Below is a small trained network, with its code and all its weights. Each question gives an input and a class and asks what happens when units are switched off, that is, made to give their printed mean instead of their output.

import numpy as np


def w(rows, s, z=0):
    codes = np.array(rows[::2]) - 128.0
    scale = np.full(codes.shape[1], s)
    scale[-1] = z or s
    return codes * scale


def f(y):
    return y / 2 * (1 + np.tanh(0.7978845608 * (y + 0.044715 * y**3)))


def log_softmax(a):
    a = a - a.max(-1, keepdims=True)
    return a - np.log(np.exp(a).sum(-1, keepdims=True))


def net(x, mask):
    res = np.array(x, float).reshape(1, 7) / 4 @ E
    y = f(res @ A[0][:, :-1].T + A[0][:, -1])
    res = res + np.where(mask, y, B[0][:, -1]) @ B[0][:, :-1]
    return log_softmax(res[-1] @ U[:, :-1].T + U[:, -1])


A, B = {}, {}
E = w([
[109,180,254,113],'x0',
[122,90,122,95],'x1',
[123,93,154,150],'x2',
[16,131,161,125],'x3',
[117,138,48,37],'x4',
[129,118,130,130],'x5',
[191,150,145,208],'x6',
],0.0068)
A[0] = w([
[72,85,66,191,113],'n1',
[91,248,118,136,250],'n2',
[128,125,195,54,184],'n3',
[177,48,159,221,204],'n4',
[166,153,54,143,130],'n5',
[219,159,115,128,168],'n6',
[146,55,91,74,156],'n7',
[203,186,96,178,76],'n8',
[97,123,73,43,216],'n9',
[67,138,198,74,243],'n10',
],0.011,0.0024)
B[0] = w([
[143,108,78,154,182],'n1',
[107,2,197,133,195],'n2',
[26,141,50,48,194],'n3',
[205,164,102,132,246],'n4',
[228,103,79,130,197],'n5',
[146,194,104,161,198],'n6',
[180,90,53,127,210],'n7',
[142,156,131,216,186],'n8',
[132,85,166,185,255],'n9',
[40,150,92,57,238],'n10',
],0.0064,0.0057)
U = w([
[191,144,87,92,171],'0',
[119,192,88,82,211],'1',
[160,191,69,150,202],'2',
[152,149,178,150,210],'3',
[53,103,69,193,46],'4',
[94,166,186,49,79],'5',
[148,145,96,135,142],'6',
[94,122,254,126,6],'7',
],0.0097,0.0014)

Each question gives the input, the list of numbers given to net, and the class t.
The units are the neurons (one row each of A and B). Each row of codes is followed by its name. A weight is (code - 128) times the scale printed after its matrix; where a second scale follows, it is the last column's (A, B and U).
mask holds one flag per neuron, in row order. A switched-off neuron (its flag False) gives its mean, the last column of its row in B, instead of its output. The means were averaged over made-up inputs and are rounded, as every weight is.
A unit's drop is (log p(t) with every unit on - log p(t) with that unit switched off) / (log p(t) with every unit on - log p(t) with every unit switched off).
The circuit of an input: a set's keep is (log p(t) with only the set's units on - log p(t) with every unit switched off) / (log p(t) with every unit on - log p(t) with every unit switched off). Starting from all 10 units, units are removed one at a time, each time the one whose removal leaves the highest keep (on an exact tie, the one counted first), for as long as the keep stays at least 0.8.
circuit, biggest first: the units of the circuit, biggest drop first
k most important neurons: the k neurons with the biggest drops, biggest first
drop of u: that unit's drop, to one decimal
input [8,-8,3,2,-7,-1,-6], class 5: 3 most important neurons => (n10; n3; n9)
input [5,-5,3,8,-6,-6,-7], class 5: circuit, biggest first => (n10; n3)
input [8,-1,0,8,-7,-8,-6], class 5: 3 most important neurons => (n10; n3; n9)
input [1,-3,-3,8,2,-6,7], class 7: circuit, biggest first => (n2; n7; n4)
input [3,-4,4,8,6,7,8], class 7: 2 most important neurons => (n2; n7)
input [2,-4,1,7,-3,8,-4], class 5: 2 most important neurons => (n10; n9)
input [8,-2,0,8,-4,6,-2], class 5: 2 most important neurons => (n10; n3)
input [4,-4,3,8,7,-1,6], class 7: drop of n6 => 0.1
input [8,7,-8,2,-5,6,-2], class 5: drop of n2 => 0.0
input [4,-3,5,3,7,-5,3], class 7: drop of n10 => -0.1
